Rows near named flat spaces through zero (a row that begins with a name and a colon came from that space):
bldp: [  3  20   7 -19  -2 -32  -3  41  18   6 -49   7 -34 -44 -32  29  -1 -58
 -39  40 -41]
jjnr: [ -1 -29  24  -6  19  13  -2   1  11   8 -19  12  -8  11  -4  -9 -15 -13
   5  -9   3]
bldp: [ -9  43  19 -35  12 -22  -7  16 -56   8 -20 -17 -10  33 -29 -12  25 -22
   6  12  35]
bldp: [  1  23   3  -9 -20 -18 -10 -20   5 -31 -29  -8   8 -20  -6  51  15  -8
 -13  10   3]
jjnr: [-22 -40  -3  29  47   6 -11   4  77   0  -1 -11  19  -5  38   6 -13  -2
 -22   4  27]
tpdn: [  2 -11  -8   6   6   1   1  14   6  13  -9  29 -33  16 -14   4 -19  16
   3 -16 -32]
jjnr: [-30  39   1  -1 -18 -47   5 -23  14 -46 -20 -16 -15  31  67  47  -5 -20
 -27 -14  48]
jjnr: [ -3  -2  11  -4  32   8  -6  23  -6  13 -24  16 -12  21  -8   9  -3  10
  -8  -5  -5]
gstl: [ 14 -15  17  21 -18  18  -5  15  33   3 -29  18 -12 -45  -9  15  -9 -27
 -22  22 -47]
jjnr: [-28  38   2 -29 -76 -31  -8 -26  -6 -30 -56  25 -12   5  -7  32  26   4
 -19  -9  -3]
bldp: [ -9   1 -10  -3  -4   2  -1   0   2  -3   5   7  25  -2  22   9   9  26
 -16  -8   2]
tpdn: [  8  24  18 -13  16  -9  15  11 -13   0 -41   4 -56  19 -25   4 -15 -30
   3   2  -4]
jjnr: [ -9  27   4  31 -34  22  -6   7 -22   4  -2  11 -28  21  17 -18  16   3
  13  11  -5]
tpdn: [-25 -41 -43   5 -18 -11 -21 -12  11  17  83 -13  46  -5  17 -47  16  19
  31   3  21]
tqtd: [ -3 -61  19   2 -14  18  14 -11  30  -3  10  35  49   4  64  -4 -36  31
 -38 -61 -12]
gstl: [ -6  -6 -13 -14  10   2  24 -13  -7  -1  12  12 -12  29  22 -16 -16  25
  16 -31  10]
gstl: [ -1  -6  12 -13  17  -6   6  17   7   5 -21  11 -16  -1   5   7 -14 -20
 -15   0  -9]
gstl: [  9  -1 -11  32  36  38   0  35  17  30  16 -14  -4 -34 -12 -33  14  -9
   6  50 -15]
gstl: [-15  23   7 -29   0 -20  18 -29   3 -30 -38  -1  -4  27  17  23  -2  10
 -13 -28  35]
tpdn: [ -6 -13   8 -31  21 -15  12  35  12  30 -26  14 -24  -6 -36 -33 -14 -29
 -17   5 -18]
gstl: [ -4 -39  10 -10   6  27   9  15  15  24  -7  29   2 -11   6 -34 -11  -1
  -4  -5 -22]
tqtd: [ -5  22  -2  24   4 -27   7  50  22  23  -7  -8  -9  -1 -12 -19 -11 -10
 -58   2 -18]
gstl: [ -1   5   4  10  -8   9 -21  -4 -16  -1   1   0   2   8  -8  10  16   6
  16   8   3]
tpdn: [-27   1  -2 -55 -42 -30  -2 -14 -30 -15  -5  29  36  16  37  20  13  24
 -21 -36   8]
tpdn: [  6 -12 -15  -5  19 -25   6 -26   2 -13  20  -8 -31  30  -7  14 -30   0
  36 -24  15]
gstl: [ 20   1   0 -39  33 -28  -4  -2 -36  -7   4  -8  -9   6 -28  37 -10 -14
  22  -3   1]
bldp: [-11 -18  13 -32 -17 -27 -25  -6   4  -8 -18   7  41 -13 -11  29  10  -5
 -25  -8   3]
tqtd: [ 10  11  27  23   7  -8 -14  46  -8  15  -8  -6  -2  -3   1  10  -7 -33
 -38  14 -17]
bldp: [-26 -12  -4 -20 -35  -2   3   4   1  29   4  13  35   8 -27 -72  18  28
 -16 -19   5]
jjnr: [ 22  10  13 -24   1  19  24 -16 -20  -7 -18  -4  -4 -19 -21  -9   3 -10
  14   6  -3]
jjnr: [ -4  -2 -18  -6 -69   9   0 -36 -28  -8  40   6  17 -11  11 -30  21  13
  38  -1  -2]
tpdn: [ -3  22 -28  12  18   6  14   3   7   1   2  -1  -2  10   1   1   6  45
  -8  -8   1]
tqtd: [ 17  -8  15  17  30  31  27  -3   8   0   5  -9   3   3  25 -17 -21   3
  -3 -12   9]
bldp: [ 18 -37  13   5  17  50  15  -6   5  19   2  16  14  -5 -15 -37 -12  26
  14 -17 -15]
tpdn: [ 28 -11  34  -3  24  23  47 -24  46 -18 -55  -4   0 -20 -15   0 -37  -4
 -33 -28  -3]
gstl: [  3  36 -15  26  16  20   0   7 -13   3  32 -45  33 -18   8 -21  37   8
   3  39  31]
bldp: [ -8 -11   4 -27 -41  15   1 -28 -27  -3   4  20  36   5   2 -20  18  33
  12 -24   4]
bldp: [ 13 -20   3  29  10  30   0 -31  10 -18  20  -6  13   7  31  15 -11  20
  22 -15  13]
bldp: [ 19  -7   4  13  33  -2  -4   6  16   1  -6 -13 -11  -8 -29  19 -15 -11
   1   7  -7]
tpdn: [-34  20 -13 -28  34 -29  15   7  18 -16 -25   4   3  27  54  30  -2  18
 -38 -20  35]
jjnr: [  3  -4  19  -6  28  22   3  13  -7  11 -22   7 -16   8  -4  -9  -2 -11
   7   8   1]
tqtd: [ 10  13 -12  20  23  -5  -9  -2  -1 -13  22 -24  10  -3  13  34   3   6
   3  10  12]
bldp: [ 10  39  -9   8 -41  20  15   0 -28  14  -2  -2  -1 -10 -48 -47  28  26
   5  10 -17]
tpdn: [ 17   1   3  16  -4   3  -8  12  -4  -6  19  -9  42 -32  23  31   4   3
 -31   7 -16]
tqtd: [ -6 -27  -3 -14  -8  -1 -18  11 -17  21   4  34 -29  19 -23  -9  -6   0
  31  -5 -27]
jjnr: [-12 -18 -18   2 -11  28  13 -13  -1  15  17  25  -7  23   6 -46  -1  44
  28 -23  -3]
jjnr: [ -5  -7  -2  -2  36  19   3  20  22  18 -25  10  -7  -6 -18  -9   3  12
  -9  10  -8]
gstl: [ -5 -49 -16  41  -4  17 -23  23  18  45  42  21  -4  18 -27 -52 -13  29
  18 -12 -30]
bldp: [ 28 -18  32  -4  48  26   4  38  14  21 -41   9 -12 -36 -34  10 -16 -32
 -21  24 -38]
tqtd: [-17   2  10 -25  32  -2  -4   6 -22   8   4 -14  -9  23  15 -21  12 -30
  26  18  43]
jjnr: [ 13 -29  -6   0 -49 -11  29 -20   3  17  42  -1 -31  -3 -34 -83 -34 -29
  38 -18 -18]
tqtd: [-10  35 -14 -15 -15  -9  12 -12  -1 -12 -16 -11 -21 -11  -8  -6  20 -13
  10  24  13]
tqtd: [ 16  -4  18  10 -17  17  -6 -11  -6 -11  -4  -1  15 -19   3  15   4  -9
   0   6  -9]
bldp: [ 15 -27   0  44  42  37   3  -8 -20   8  65 -13  -9  47  48 -23 -26  17
  52 -20  26]
gstl: [ -8 -19   4 -32 -23  -8  18 -22  19 -12 -24  23 -11 -10   8  -2 -15 -11
  -2 -17  -9]
tqtd: [ 13 -35   2  25 -42  25 -15 -35  29  -3  12  -1  43 -31 -38 -16   8  26
   9  -7 -15]
tpdn: [-18   0 -25  44  16  19   4  28  32  25  20   1 -23   8  20 -41   0  11
  -1  17  -4]
gstl: [ 14 -30  17   0 -40   5 -20  -5 -30   2  19  26  20   1   3  13  -8   7
   6 -23 -32]
tpdn: [-23  21 -23 -24 -32 -22  -7 -30 -35 -15  41 -22  35  13  25 -15  34  13
  23   0  47]
gstl: [-12 -13 -26  49 -11  17 -22  25  47  40  47 -38  45 -52 -40 -80  37  -4
  -7  56   2]
tqtd: [-28  12  18 -33   5 -19  -3  12 -18  -7 -28  15 -28  27  48  17   1 -38
  -4   5  22]
tpdn: [  9 -45  46 -39   7  -9 -27  28  11   9 -32  12  55 -55 -12  32  -1 -49
 -49  16 -25]
tqtd: [-18 -21   1  -7  29 -22  -4  17  14   8  12   0  35  27  29   1 -15  19
 -37 -33  21]
jjnr: [ 14  26   2  -7 -38 -10   7 -25  -8 -27  -8 -16  15 -32  -8  22  13 -11
  -7  10  -2]
tqtd: [-23 -56  -8  16   4  21 -17 -26  30  11  73 -36  64 -11  38 -68  16  -9
  35  16  59]
[  0  12   6   7   1  -6  19 -20  20 -23 -14 -13  -8   6  21  10 -14  -6
 -12 -13  19]
jjnr
[-14  17 -11  -4 -24  -5  19   4  -6  -1   9   7  14   4  37 -17   4  18
 -25 -14   2]
tpdn
[  6  -9 -25   8  -6  18  -2 -28 -17  -2  27  12 -20  21  -9  -4   0  37
  55 -12  -5]
gstl
[ -9 -44   9  13 -19   8  -1   0  29  13  21   8   4  -8  22 -40 -17 -23
   3  -3  -4]
tpdn
[-19  14 -31 -23 -34 -24  20   6   8   5 -11  29 -32  -3  -3 -14  -3  11
 -10  -8 -28]
tqtd
[  5  -4   4  -7 -22 -11 -24   0 -15  -6   8   0  33 -18  -5  27  14  -1
 -10   5 -11]
tqtd
[-11 -16   6 -12 -16  11  -5 -28  12 -16  -7   4  22 -11  20   5  11   1
   8   0  16]
jjnr
[ -6  26   0 -21 -14 -26  -9 -49 -19 -36 -12 -20  28  31 -17  34  17  33
   7 -30  47]
gstl
[ 11   3  11 -17 -11 -38   9  -3  21 -22 -36   8 -30 -19  -9  48 -29 -38
 -25  -6 -26]
gstl
[-14   0  17 -61 -33  -6 -13 -37 -15 -25 -43  11  -1 -24 -10  22  30 -37
  28  24  15]
gstl
[ -5  -9  -3  15 -28  10 -24 -42 -17 -21  12  12 -18  36   9  21   5  19
  53 -15  13]
tpdn
[ 25 -17  23  54 -35  -6 -44   3   5  -8  30 -21  37 -27  -5  35  -3 -25
 -17  12 -20]
jjnr
[-20  -3   3  22   6  -7  -4 -15  22 -21  -7   5   1  45  52  28 -16  25
 -16 -37  28]
jjnr
[-15   1 -13  41  31  -6  -3  24  20   9  25 -10 -18  34  41  -6 -16   4
  -9  -4  17]
jjnr
[ 10 -13   6  29  29  53  16  11  -2  22  19   1  15  10  16 -43  -4  32
   5  -8   2]
bldp
[ 11  22  -6  38   0   7   6  10  23  10 -19  -9 -41  -3 -49 -17  -4  -2
   0  16 -18]
tqtd
[ -8  33  16 -17   3   3  -6  -6  -8 -16 -28 -28  30 -22   3  12  39 -20
 -15  33  36]
gstl
[ 18 -38  11 -10  17  31  10  12  30  33 -25  13  -6 -39 -74 -46  -8  -8
   6  14 -37]
jjnr
[-31 -23   5 -48  10  -8  -6  -9  11  -2 -16   7   1  -5  24  -9  12 -35
  16  17  31]
jjnr
[-17  18 -24 -30  -4 -13  16 -17 -11 -19  13  -4  -4  -5  45   8  13  -6
  16  10  23]
tqtd
[ 13 -23  14   9 -14  19   7   4   7  14  -2  16  10  -9 -16 -22 -14  10
 -11 -17 -27]
tqtd
[ 26 -12  10 -19  -5  49  13 -13 -37   0  25  -2  55 -46  19 -13  21   9
  15  14  -8]
gstl
[ -2  42 -31   3 -67  -7  -3  -9 -53  -4  28  14   0  11  -5  -3  28  45
  14  -9 -22]
jjnr

Rows near named flat spaces through zero:
pzlq: [ 25   1 -33 -19   6  10  -7 -16  21   8  62 -26 -11  32  13 -49  -6  10
  40  13 -19]
pprg: [-26 -22 -12 -59  50  51  -8   4 -23  26  42 -28  -2  62 -40 -41   3 -19
  51 -20  21]
bnsm: [-10 -24  39 -21  -4  16  21 -33 -54 -11 -32   3 -17  74  10 -26  62 -24
 -29 -43  22]
pprg: [ -4 -16  16  -2  -5   7  27   3 -18  -5 -14 -12  10  -8   2  34 -15 -13
   0   8   9]
pzlq: [  7  27  -3  -3  19  16  20  21  23   6  58 -23  -8  13 -31 -35 -31  13
  32 -25 -10]
mjzt: [-11 -22   1 -35 -33  25  58  -1 -25 -29 -11 -23  -3  18   1  13   8  -4
  37  -8 -21]
pprg: [ -5   7 -24  36  29  22 -21 -29   6  18  31  -2 -25   5  15   5  -5  -7
  22 -42  33]
pprg: [ 23   9  12  28  43  17  -1  -4  33   1  22   2 -28   7   8 -33 -15 -31
  46 -32   1]
pzlq: [ 10 -10 -31 -21  10   6 -45 -36 -18  20  42  -8 -14   2  25 -15 -29   5
  -9  14  24]
pzlq: [ 38 -12  -9  36   9 -33 -34 -20  16  28  -5  -2  25 -17  49  26   3  -6
 -45  62  20]
pprg: [-43  16  33  -6  39   8  -4  47 -32  30 -42  13  24   2 -61  28  21  -4
 -64 -42  56]
mjzt: [ 48  19 -29  32  -6 -30 -41 -25  55  -3  31  16 -21 -14  46 -46  -2  13
  13  26 -34]
bnsm: [-28  -4  20 -11 -11   0  17  15 -22  -7 -41   9  13  16 -25  12  40   1
 -21 -15   2]
pzlq: [ -5   5 -28 -14 -18 -11 -25  10  36 -17  12  16  -3 -22 -12 -26 -10  16
  50  29 -54]
bnsm: [-14  -3 -45 -16  32  20 -45 -12   3  36  80 -25   4  -3 -17  -4 -58  14
  34  19  20]
pprg: [-32  -9 -10  -8   5  15   7   3 -38  27  15 -27  26  -4 -21  57 -23  13
 -27   2  45]
mjzt: [-12   3  20   2  13  13  27  23  -3  -3 -17  -3   4   3 -23  12   4 -12
   8 -24   7]
bnsm: [-15 -10  26  18  28  17  19   4  -7   9 -12  -6   6  24 -15  14  15 -25
   9 -24  23]
mjzt: [  4   3  16   7 -19  -6  33  18  11 -21  -7  -4   7 -24  -7  17 -26   1
  15  10 -25]
bnsm: [ -2 -26   0 -26 -12  17  14 -19 -28 -16 -33   1 -14  21  24   1  35 -19
   8 -12   3]
mjzt: [ 24  16 -32  22  50  27 -14  -6  38  19  11   0 -33  30  23 -40  52 -19
  37 -52  18]
pprg: [ -6   0  19 -31   3  -5  -9  20 -27   4 -11   5   9 -29 -19  12 -43  -1
 -37  13  16]
pprg: [-10 -35  21 -49 -15  11   9 -10 -35 -24 -35   8  -6  27   2 -19  21 -24
  13   8 -15]
mjzt: [ 32   1 -37  -3  -9  -3   1   3  41  -8   4  -6  -5  -7  31 -18  21   4
  38  25 -34]
pzlq: [ -2  -6  26  11 -42  -5  47  -5 -11 -38 -19   0  -6 -25   9  30 -27  -2
  11  -2 -24]
mjzt: [  4   6  45   1  15  -6  15  45  25 -22 -34  23   2 -34 -29  -7 -29 -28
  24   3 -28]
mjzt: [ 22  18   7  24  23 -10 -19  11  42  -2  -3  21 -13 -10   3 -33   3 -12
  16  -7 -16]
mjzt: [-27 -40   0 -62 -34  19  28 -18 -64 -10 -13 -23  11  43  -3  12  25   3
  -9  11   5]
pzlq: [-23 -17 -16 -19 -32  16   6 -28 -14 -27  13   0 -20  14   2 -10   0   5
  50  -9 -29]
pzlq: [-18 -19   6   3  -4  21  24 -22 -26  -5   1 -14  -5  24   4  19   7 -11
  16 -21  14]
bnsm: [ -5 -25  24  15 -15  -2  27 -26 -19  -4   8 -19  15  31   8  18   2  -9
   1  17   0]
bnsm: [ 24  38  -1  37  26 -11 -21  10  34  11  19  14 -18 -27   4 -18 -23   5
 -14 -25  10]
mjzt: [ -2 -12   9  -8 -19  18  46 -27 -37  -6  12 -30  -6  50  13   3  24   2
 -10 -28  15]
pprg: [ 20  -5  12 -29  -2  -2   9  18  18 -21 -14   8  -6   4  -1 -40   5 -15
  29  15 -38]
mjzt: [-35 -16  -9 -30  31  24 -44 -14 -40  21  -4  12 -10  15 -16  -2   5 -13
  -9 -25  43]
pzlq: [ 14   5   2  31  -6  -2  18 -21  10   2  47 -23  -1   7  12   5 -32   8
  11   3  -1]
pzlq: [ 13   9 -26  -3 -12 -22 -53 -29   4   7  25  15 -12  -2  22 -32  -1  23
 -25  18  -5]
bnsm: [  4   1  23  23 -38 -25  35   5   6 -21 -22   1  18  -7   4  22  10  10
 -15  20 -27]
pprg: [ 10  -6 -13  22 -37 -14  21 -16   7 -12   2 -12  10 -13  28  31  -1  15
   2  27 -17]
bnsm: [ 34  11  -8 -44  14 -13 -39  27  20  -4 -25  28 -15 -26   8 -53   2  -8
 -11  19 -19]
bnsm: [ 53   2  -2  16  -9 -11   8 -12  28 -23 -18  10 -27 -29  58 -12  -5 -19
  12   8 -20]
pprg: [ 14  -2 -19   1  -8   3  22   6  26  -1  27 -25  11   6   5  -2  -3   8
  37  25 -25]
bnsm: [ 58  23   3  12 -17 -10  22 -15  31 -27  22  -1 -38   6  42 -56  -3   2
  11 -17 -33]
pzlq: [ 17  -2 -18 -34 -10  -4  -3  20  25 -15  -7   5  -1 -12   2 -29   4   1
  33  29 -42]
[ 29  -2 -11 -35  -4  -6  -1  28  28 -16 -19   7  -1 -24   9 -26  -3  -8
  27  34 -39]
bnsm
[-15 -28  29  22 -20  15  56 -19 -29 -19 -28 -15   5  14  14  52  11 -22
  12 -14  10]
pzlq
[ -3  -5  13 -17  20  11  -5  21   9 -11 -23  17 -10 -16 -14 -13 -11 -26
  33  -6 -12]
mjzt
[-33  16 -16  13  45  24 -26   4 -17  41  20  -4   0   5 -30  21  -2   6
 -20 -47  61]
pprg
[ 13   9  -1 -16 -14  -7  -2   0   0 -10   1   6 -12  -1   6 -25   0  10
 -11  -2 -13]
pzlq
[ 40   3 -15 -31  15  11  21   9  23   8  23 -28  -3  57  13 -63  47  -2
  19   3 -17]
pzlq
[ 11   0 -27   8 -22   1   7 -33  -3   0  27 -17 -10  27  29  -7  23  19
  -1  -5  -1]
mjzt
[ -5   5   8  13   6  -5  -7  -7   4   5   3   6   0  31  -8 -22  31   3
  -8 -13   0]
pprg
[ 22 -17 -18 -12 -28  -6  -1 -38 -24  -1  32 -23  -3 -11  42  16 -42  11
 -15  34   7]
mjzt
[-25 -26 -25 -40 -17  16 -16 -26 -43  -2  -5  -2  -6   7   8  14   5   4
   1   3  13]
pprg
[-16   3  11   9   4  18  25  -5 -12  -1  18 -13  -6  19 -16   6  -7  -1
  12 -34  12]
pzlq
[ 13   5  26  12 -17   0  67  23  11 -19 -11 -20  11   5  -4  14   5  -2
   9  -4 -20]
mjzt
[-36   5  21  47 -21   2  29 -16  -6 -16   6   1  -1   8 -19  29  -2   8
  16 -34  -5]
pzlq
[ -4  -9 -34 -16   7   8 -32 -14  -9  14  11  -2  -4  -9  13   7  -6   4
   2  11  16]
mjzt
[ 36  18   5  -4 -26 -26  -5  -6  12 -20  -7  16 -19  -9  27 -39   5  12
 -28   5 -26]
bnsm
[-24  -6  -8  -2  10  16  -6  -7 -22  13  -3  -3   0  11  -9  18  12  -1
  -7 -21  29]
pprg
[  8  17 -13  19   3  -4   2  14  28   1  -2   3   0 -11   1   0  13   8
   9  -5  -9]
pprg
[-24   8  -8  55 -13 -11   1  -6   1   7 -10   4  14 -40   2  72 -14  15
 -19  -3  21]
bnsm
[  0   6   8  -1  -2 -10 -22 -11 -26   5  -8  13  -9 -22   8  11 -23   5
 -51  -9  28]
pzlq
